Here is a tiny trained network, its code and every weight. The questions are about switching its units off for an input and a target symbol, where a switched-off unit gives its printed mean instead of its output.

import numpy as np


def w(rows, s, z=0):
    codes = np.array(rows[::2]) - 128.0
    scale = np.full(codes.shape[1], s)
    scale[-1] = z or s
    return codes * scale


def f(y):
    return y / 2 * (1 + np.tanh(0.7978845608 * (y + 0.044715 * y**3)))


def softmax(a):
    e = np.exp(a - a.max(-1, keepdims=True))
    return e / e.sum(-1, keepdims=True)


def log_softmax(a):
    a = a - a.max(-1, keepdims=True)
    return a - np.log(np.exp(a).sum(-1, keepdims=True))


def net(x, mask):
    ids = ['δζηθπφ'.index(c) for c in x.split()]
    T = len(ids)
    res = E[ids] + P[:T]
    u = 0
    for l in range(3):
        q, k, v = (res @ M[l].T for M in (Q, K, V))
        z = softmax(np.where(np.tri(T) > 0, q @ k.T / 3**0.5, -1e9)) @ v
        res = res + np.where(mask[u], z, O[l][:, -1]) @ O[l][:, :-1]
        u += 1
        y = f(res @ A[l][:, :-1].T + A[l][:, -1])
        res = res + np.where(mask[u : u + 4], y, B[l][:, -1]) @ B[l][:, :-1]
        u += 4
    return log_softmax(res[-1] @ U[:, :-1].T + U[:, -1])


Q, K, V, O, A, B = {}, {}, {}, {}, {}, {}
E = w([
[44,76,199,119,143],'δ',
[49,241,69,127,83],'ζ',
[221,137,177,123,240],'η',
[82,74,131,254,52],'θ',
[204,95,158,132,28],'π',
[239,179,45,227,124],'φ',
],0.006)
P = w([
[123,79,54,65,114],'0',
[145,135,122,86,111],'1',
[152,149,140,96,95],'2',
[169,156,180,111,102],'3',
[173,164,199,131,90],'4',
[179,174,227,140,112],'5',
[168,182,254,137,105],'6',
],0.0051)
Q[0] = w([
[198,150,183,158,37],'0.h1',
[127,87,5,92,114],'0.h1',
[121,87,26,106,155],'0.h1',
],0.023)
K[0] = w([
[249,239,128,180,63],'0.h1',
[135,80,2,64,214],'0.h1',
[106,75,98,77,203],'0.h1',
],0.016)
V[0] = w([
[185,152,82,149,205],'0.h1',
[1,163,73,241,240],'0.h1',
[76,233,156,3,99],'0.h1',
],0.0076)
O[0] = w([
[188,165,89,127,156,101],'0.h1',
[142,203,223,254,180,2],'0.h1',
[66,151,167,47,157,107],'0.h1',
],0.0074,0.0028)
A[0] = w([
[134,245,189,84,138,29],'0.n1',
[132,135,157,130,119,95],'0.n2',
[87,113,117,172,144,56],'0.n3',
[76,127,117,170,158,1],'0.n4',
],0.012,0.0017)
B[0] = w([
[74,77,2,151,242,248],'0.n1',
[136,128,143,144,132,123],'0.n2',
[129,150,143,93,116,90],'0.n3',
[116,173,146,161,144,73],'0.n4',
],0.0088,0.0017)
Q[1] = w([
[146,132,96,216,204],'1.h1',
[65,25,157,140,59],'1.h1',
[164,190,167,161,251],'1.h1',
],0.018)
K[1] = w([
[177,122,220,188,135],'1.h1',
[66,79,92,150,188],'1.h1',
[251,68,158,124,114],'1.h1',
],0.02)
V[1] = w([
[98,254,122,118,70],'1.h1',
[96,254,111,92,47],'1.h1',
[135,69,146,141,118],'1.h1',
],0.007)
O[1] = w([
[114,151,3,87,85,135],'1.h1',
[133,178,26,60,82,254],'1.h1',
[105,109,175,168,154,110],'1.h1',
],0.0046,0.00068)
A[1] = w([
[152,111,171,33,255,104],'1.n1',
[135,165,250,57,137,35],'1.n2',
[233,70,253,95,142,4],'1.n3',
[131,96,230,181,160,89],'1.n4',
],0.0087,0.003)
B[1] = w([
[207,129,117,5,162,254],'1.n1',
[125,112,127,36,109,67],'1.n2',
[76,2,4,150,149,208],'1.n3',
[139,48,99,99,199,165],'1.n4',
],0.0085,0.00095)
Q[2] = w([
[120,183,76,106,74],'2.h1',
[64,25,148,128,130],'2.h1',
[87,149,71,248,3],'2.h1',
],0.022)
K[2] = w([
[197,139,124,123,77],'2.h1',
[55,81,141,139,109],'2.h1',
[209,92,252,151,75],'2.h1',
],0.025)
V[2] = w([
[177,227,124,26,144],'2.h1',
[223,254,89,182,110],'2.h1',
[243,105,95,85,247],'2.h1',
],0.0067)
O[2] = w([
[121,198,113,76,252,2],'2.h1',
[169,228,113,254,147,163],'2.h1',
[220,131,150,48,254,68],'2.h1',
],0.0053,0.00081)
A[2] = w([
[5,190,165,117,166,38],'2.n1',
[19,150,204,192,89,81],'2.n2',
[64,88,232,93,143,71],'2.n3',
[113,172,205,127,94,6],'2.n4',
],0.012,0.0023)
B[2] = w([
[67,175,84,130,161,200],'2.n1',
[117,40,148,155,189,254],'2.n2',
[102,253,221,158,138,200],'2.n3',
[141,110,139,132,146,120],'2.n4',
],0.012,0.0039)
U = w([
[94,175,213,126,140,61],'δ',
[21,170,55,148,178,33],'ζ',
[158,129,124,85,234,66],'η',
[95,62,145,208,183,163],'θ',
[109,102,78,56,4,204],'π',
[213,198,91,212,121,253],'φ',
],0.0046,0.0019)

Each question gives the input, a string of symbols that net reads in full, and the target symbol t.
The units are the heads (3 rows each of Q, K, V and O) and the neurons (one row each of A and B). Each row of codes is followed by its name. A weight is (code - 128) times the scale printed after its matrix; where a second scale follows, it is the last column's (O, A, B and U).
mask holds one flag per unit, layer by layer, with each layer's heads first. A switched-off unit (its flag False) gives its mean, the last column of its rows in O or B, instead of its output. The means were averaged over made-up inputs and are rounded, as every weight is.
A unit's drop is (log p(t) with every unit on - log p(t) with that unit switched off) / (log p(t) with every unit on - log p(t) with every unit switched off).
The circuit of an input: a set's keep is (log p(t) with only the set's units on - log p(t) with every unit switched off) / (log p(t) with every unit on - log p(t) with every unit switched off). Starting from the 12 units with the biggest drops (on a tie, the unit counted first), units are removed one at a time, each time the one whose removal leaves the highest keep (on an exact tie, the one counted first), for as long as the keep stays at least 0.8.
circuit, biggest first: the units of the circuit, biggest drop first
most important unit: the unit with the biggest drop
k most important neurons: the k neurons with the biggest drops, biggest first
k most important neurons of layer l: the k neurons of layer l with the biggest drops, biggest first
drop when u is switched off: that unit's drop, to one decimal
input θ ζ φ φ θ, target φ: 2 most important neurons -> (0.n1, 1.n3)
input ζ π θ, target π: most important unit -> 1.h1
input π δ δ, target δ: circuit, biggest first -> (2.n3, 2.h1, 0.h1, 1.h1)
input η η ζ, target η: circuit, biggest first -> (2.h1, 1.n1)
input ζ φ δ δ ζ ζ η, target η: circuit, biggest first -> (1.n1, 0.h1, 0.n1)
input ζ ζ ζ η, target η: circuit, biggest first -> (0.h1, 1.n1, 0.n1, 2.h1)
input δ δ ζ π θ, target π: 2 most important neurons of layer 2 -> (2.n3, 2.n1)
input ζ ζ η θ, target θ: circuit, biggest first -> (2.n2, 0.h1, 2.h1, 1.n1)
input η η δ θ, target θ: circuit, biggest first -> (2.n2, 2.h1, 1.n1, 0.h1)
input δ π δ, target δ: circuit, biggest first -> (2.n3, 2.h1, 1.h1)
input φ θ π η π ζ, target π: circuit, biggest first -> (0.h1, 1.h1)
input ζ φ δ ζ π ζ η, target π: circuit, biggest first -> (0.h1, 2.n3, 1.h1)
input ζ φ θ, target φ: 2 most important neurons -> (1.n3, 0.n4)
input θ δ ζ, target θ: 4 most important neurons -> (2.n2, 1.n1, 0.n1, 1.n3)
input η φ ζ θ π η δ, target π: most important unit -> 0.h1
input ζ δ η π, target π: drop when 0.h1 is switched off -> 0.6
input δ ζ ζ, target ζ: drop when 0.n1 is switched off -> 0.5
input ζ π π, target π: drop when 2.n1 is switched off -> 0.0
